Below are the code and all the weights of a small trained network. Each question names an input and a class and asks about switching units off, where a switched-off unit gives its printed mean instead of its output.

import numpy as np


def w(rows, s, z=0):
    codes = np.array(rows[::2]) - 128.0
    scale = np.full(codes.shape[1], s)
    scale[-1] = z or s
    return codes * scale


def f(y):
    return y / 2 * (1 + np.tanh(0.7978845608 * (y + 0.044715 * y**3)))


def log_softmax(a):
    a = a - a.max(-1, keepdims=True)
    return a - np.log(np.exp(a).sum(-1, keepdims=True))


def net(x, mask):
    res = np.array(x, float).reshape(1, 4) / 4 @ E
    y = f(res @ A[0][:, :-1].T + A[0][:, -1])
    res = res + np.where(mask, y, B[0][:, -1]) @ B[0][:, :-1]
    return log_softmax(res[-1] @ U[:, :-1].T + U[:, -1])


A, B = {}, {}
E = w([
[177,141,149,121,136,110,49,57,195],'x0',
[194,2,94,152,139,118,106,98,46],'x1',
[193,186,96,137,123,130,141,144,65],'x2',
[168,136,164,120,149,113,44,214,161],'x3',
],0.0074)
A[0] = w([
[163,52,139,126,127,123,23,79,186,99],'n0',
[78,97,142,124,127,126,75,133,220,168],'n1',
[39,121,128,128,125,131,179,70,171,150],'n2',
[131,145,129,128,130,130,126,197,113,141],'n3',
[133,127,127,124,132,126,130,131,129,91],'n4',
[129,128,133,120,112,120,125,125,120,144],'n5',
[149,116,120,123,134,130,100,114,143,111],'n6',
[191,159,112,129,125,132,158,78,55,102],'n7',
[102,128,134,129,132,128,158,99,143,105],'n8',
[158,110,130,130,130,132,82,106,139,66],'n9',
[91,107,145,124,127,126,94,112,197,113],'n10',
[120,109,128,122,108,134,130,123,125,157],'n11',
[79,57,117,133,127,130,194,96,83,119],'n12',
[103,132,116,120,132,136,156,112,110,32],'n13',
[138,4,122,132,133,127,136,145,53,130],'n14',
[142,142,130,128,142,124,136,119,117,131],'n15',
[121,140,129,144,153,133,138,149,137,89],'n16',
[116,97,126,140,134,126,120,82,141,2],'n17',
[130,112,127,131,126,120,106,141,130,59],'n18',
[153,111,138,141,136,118,103,115,144,75],'n19',
[127,136,132,128,125,127,117,190,123,95],'n20',
[114,151,131,133,156,129,156,106,140,20],'n21',
[167,136,125,125,136,119,144,95,97,138],'n22',
[155,121,127,130,142,127,104,172,105,34],'n23',
[137,93,119,133,126,128,147,108,95,79],'n24',
[136,82,123,137,135,131,125,140,100,113],'n25',
[134,123,127,138,125,112,132,117,126,98],'n26',
[117,153,136,133,133,131,85,180,160,87],'n27',
[146,125,140,128,135,124,131,120,130,105],'n28',
[124,61,126,127,124,130,134,147,96,104],'n29',
[139,126,115,119,123,128,133,130,132,143],'n30',
[163,124,118,135,128,135,135,89,100,127],'n31',
],0.02,0.0041)
B[0] = w([
[115,148,151,185,200,135,134,29,233,234],'n0',
[145,128,122,112,217,124,108,185,86,218],'n1',
[125,118,126,121,81,121,236,106,72,230],'n2',
[125,136,175,126,110,120,159,174,171,176],'n3',
[125,114,89,117,124,143,139,135,151,123],'n4',
[121,139,143,127,134,131,125,123,119,131],'n5',
[123,117,135,137,150,141,114,130,152,149],'n6',
[116,131,120,225,167,142,85,85,119,200],'n7',
[135,121,133,125,104,138,164,113,105,156],'n8',
[138,127,139,145,151,130,115,121,181,160],'n9',
[133,128,107,146,164,132,106,202,85,189],'n10',
[144,136,110,127,136,138,154,131,132,140],'n11',
[126,145,152,154,155,130,200,185,174,229],'n12',
[146,108,112,79,123,124,170,100,161,148],'n13',
[132,119,116,126,149,130,159,57,2,252],'n14',
[107,125,166,160,122,139,104,125,112,134],'n15',
[143,102,117,128,105,129,129,152,150,135],'n16',
[120,123,126,156,134,125,124,203,127,144],'n17',
[129,123,87,113,128,137,140,107,150,130],'n18',
[121,126,116,132,149,119,121,118,167,149],'n19',
[140,139,120,106,110,130,172,172,171,160],'n20',
[128,105,103,117,94,127,125,111,139,139],'n21',
[140,133,143,161,144,125,84,123,103,162],'n22',
[113,131,119,127,92,128,177,112,138,153],'n23',
[141,121,99,111,151,132,110,168,108,167],'n24',
[126,133,124,121,118,132,133,94,88,168],'n25',
[129,114,94,113,132,131,123,141,136,128],'n26',
[118,111,150,107,145,125,134,196,147,178],'n27',
[125,118,112,125,133,132,124,131,142,128],'n28',
[125,104,89,149,143,127,158,93,101,179],'n29',
[128,132,166,141,131,122,119,115,113,131],'n30',
[139,137,103,126,150,124,84,144,106,166],'n31',
],0.035,0.013)
U = w([
[129,116,116,101,136,128,131,74,172,13],'0',
[139,166,125,170,151,145,12,82,202,115],'1',
[149,145,154,54,89,104,94,214,151,79],'2',
[114,142,140,120,2,119,170,95,140,115],'3',
[146,79,46,70,92,130,87,107,176,55],'4',
[144,115,87,142,127,136,135,98,55,126],'5',
[135,137,145,148,166,129,156,144,160,252],'6',
],0.0078,0.0039)

Each question gives the input, the list of numbers given to net, and the class t.
The units are the neurons (one row each of A and B). Each row of codes is followed by its name. A weight is (code - 128) times the scale printed after its matrix; where a second scale follows, it is the last column's (A, B and U).
mask holds one flag per neuron, in row order. A switched-off neuron (its flag False) gives its mean, the last column of its row in B, instead of its output. The means were averaged over made-up inputs and are rounded, as every weight is.
A unit's drop is (log p(t) with every unit on - log p(t) with that unit switched off) / (log p(t) with every unit on - log p(t) with every unit switched off).
The circuit of an input: a set's keep is (log p(t) with only the set's units on - log p(t) with every unit switched off) / (log p(t) with every unit on - log p(t) with every unit switched off). Starting from the 12 units with the biggest drops (on a tie, the unit counted first), units are removed one at a time, each time the one whose removal leaves the highest keep (on an exact tie, the one counted first), for as long as the keep stays at least 0.8.
units of the circuit, in order: the units of the circuit, biggest drop first
most important unit: the unit with the biggest drop
k most important neurons: the k neurons with the biggest drops, biggest first
drop when u is switched off: that unit's drop, to one decimal
input [3,-6,-3,-5], class 5: most important unit -> n1
input [8,-8,6,-2], class 2: units of the circuit, in order -> [n14; n0; n7]
input [1,4,6,4], class 1: units of the circuit, in order -> [n2; n7]
input [-1,-8,-4,0], class 5: 2 most important neurons -> [n2; n12]
input [5,-7,-1,-2], class 5: 4 most important neurons -> [n2; n12; n0; n3]
input [6,8,-5,-7], class 6: 4 most important neurons -> [n0; n12; n17; n9]
input [8,-3,-3,0], class 1: 3 most important neurons -> [n0; n12; n14]
input [8,-8,8,-4], class 5: 2 most important neurons -> [n0; n9]
input [7,-6,3,-3], class 5: 3 most important neurons -> [n12; n0; n3]
input [1,-8,-4,-3], class 5: 2 most important neurons -> [n2; n1]
input [4,-5,8,-4], class 1: 2 most important neurons -> [n14; n2]
input [-5,1,-6,5], class 5: 3 most important neurons -> [n0; n12; n14]
input [1,-4,7,-4], class 1: 3 most important neurons -> [n14; n2; n7]
input [4,-5,-1,-2], class 5: 2 most important neurons -> [n12; n0]
input [2,6,-3,8], class 1: units of the circuit, in order -> [n0]
input [5,-7,1,-7], class 3: 2 most important neurons -> [n14; n2]
input [6,6,1,-8], class 1: 2 most important neurons -> [n0; n7]
input [4,-7,0,-8], class 3: drop when n14 is switched off -> 0.1
input [7,-3,-4,7], class 1: drop when n0 is switched off -> 0.6
input [7,-4,8,3], class 1: most important unit -> n2
input [1,-8,7,-5], class 3: drop when n14 is switched off -> 0.2
